Below are the code and all the weights of a small trained network. Each question names an input and a class and asks about switching units off, where a switched-off unit gives its printed mean instead of its output.

import numpy as np


def w(rows, s, z=0):
    codes = np.array(rows[::2]) - 128.0
    scale = np.full(codes.shape[1], s)
    scale[-1] = z or s
    return codes * scale


def f(y):
    return y / 2 * (1 + np.tanh(0.7978845608 * (y + 0.044715 * y**3)))


def log_softmax(a):
    a = a - a.max(-1, keepdims=True)
    return a - np.log(np.exp(a).sum(-1, keepdims=True))


def net(x, mask):
    res = np.array(x, float).reshape(1, 4) / 4 @ E
    y = f(res @ A[0][:, :-1].T + A[0][:, -1])
    res = res + np.where(mask, y, B[0][:, -1]) @ B[0][:, :-1]
    return log_softmax(res[-1] @ U[:, :-1].T + U[:, -1])


A, B = {}, {}
E = w([
[127,127,127,127,187,126,128,4],'x0',
[127,173,129,97,128,159,235,128],'x1',
[128,129,128,128,128,128,128,128],'x2',
[226,127,206,126,132,128,128,129],'x3',
],0.016)
A[0] = w([
[127,127,127,128,194,127,128,35,159],'n1',
[127,127,127,127,206,126,128,15,161],'n2',
[216,129,185,126,129,127,128,128,154],'n3',
[128,122,128,130,128,126,118,128,139],'n4',
[129,106,128,138,128,119,80,128,193],'n5',
[216,129,184,126,129,127,128,128,153],'n6',
[122,127,125,128,128,128,128,127,144],'n7',
[211,129,180,126,129,127,128,128,152],'n8',
[129,88,128,148,128,110,44,128,233],'n9',
[128,190,129,92,129,161,249,127,167],'n10',
[129,129,129,128,66,130,128,218,248],'n11',
[148,138,141,122,128,132,139,129,102],'n12',
[62,127,87,129,128,129,128,127,230],'n13',
[128,126,128,129,128,127,124,128,133],'n14',
],0.018,0.011)
B[0] = w([
[128,126,125,127,126,125,128,34,226],'n1',
[128,126,124,127,126,124,128,12,245],'n2',
[140,75,147,128,196,129,128,130,220],'n3',
[130,128,127,134,128,123,116,128,133],'n4',
[136,131,124,159,125,103,86,131,176],'n5',
[141,73,151,128,201,129,128,130,219],'n6',
[126,136,123,129,118,126,127,129,132],'n7',
[140,76,148,128,196,129,128,130,213],'n8',
[141,132,122,182,124,83,61,132,213],'n9',
[113,130,132,60,128,178,226,129,251],'n10',
[127,134,130,131,127,132,127,249,238],'n11',
[132,104,139,123,159,132,140,116,142],'n12',
[113,184,97,132,57,124,124,131,196],'n13',
[129,129,127,130,127,126,125,128,129],'n14',
],0.018,0.026)
U = w([
[117,248,84,197,4,68,44,239,252],'0',
[117,219,84,194,4,67,45,69,169],'1',
[68,232,97,61,7,186,191,232,192],'2',
[67,217,93,63,17,174,190,69,100],'3',
[169,84,160,191,167,77,52,239,149],'4',
[166,84,151,186,165,73,53,77,58],'5',
[135,89,166,62,167,186,191,234,92],'6',
[136,87,160,66,166,178,190,77,8],'7',
],0.0044,0.0028)

Each question gives the input, the list of numbers given to net, and the class t.
The units are the neurons (one row each of A and B). Each row of codes is followed by its name. A weight is (code - 128) times the scale printed after its matrix; where a second scale follows, it is the last column's (A, B and U).
mask holds one flag per neuron, in row order. A switched-off neuron (its flag False) gives its mean, the last column of its row in B, instead of its output. The means were averaged over made-up inputs and are rounded, as every weight is.
A unit's drop is (log p(t) with every unit on - log p(t) with that unit switched off) / (log p(t) with every unit on - log p(t) with every unit switched off).
The circuit of an input: a set's keep is (log p(t) with only the set's units on - log p(t) with every unit switched off) / (log p(t) with every unit on - log p(t) with every unit switched off). Starting from the 12 units with the biggest drops (on a tie, the unit counted first), units are removed one at a time, each time the one whose removal leaves the highest keep (on an exact tie, the one counted first), for as long as the keep stays at least 0.8.
circuit, biggest first: the units of the circuit, biggest drop first
top k neurons: the k neurons with the biggest drops, biggest first
drop when u is switched off: that unit's drop, to one decimal
input [-1,1,-6,8], class 6: circuit, biggest first	(n2)
input [0,5,5,-6], class 2: top 2 neurons	(n2 n1)
input [0,-5,2,1], class 4: top 3 neurons	(n2 n1 n13)
input [0,6,4,3], class 6: top 2 neurons	(n2 n1)
input [0,-6,3,-4], class 0: top 2 neurons	(n2 n1)
input [-1,4,3,1], class 6: top 2 neurons	(n2 n13)
input [1,-1,0,-3], class 1: drop when n10 is switched off	0.2
input [1,-6,-3,-5], class 1: drop when n11 is switched off	0.2
input [4,-6,-3,0], class 1: drop when n3 is switched off	0.1
input [-3,-5,1,1], class 4: drop when n13 is switched off	0.3
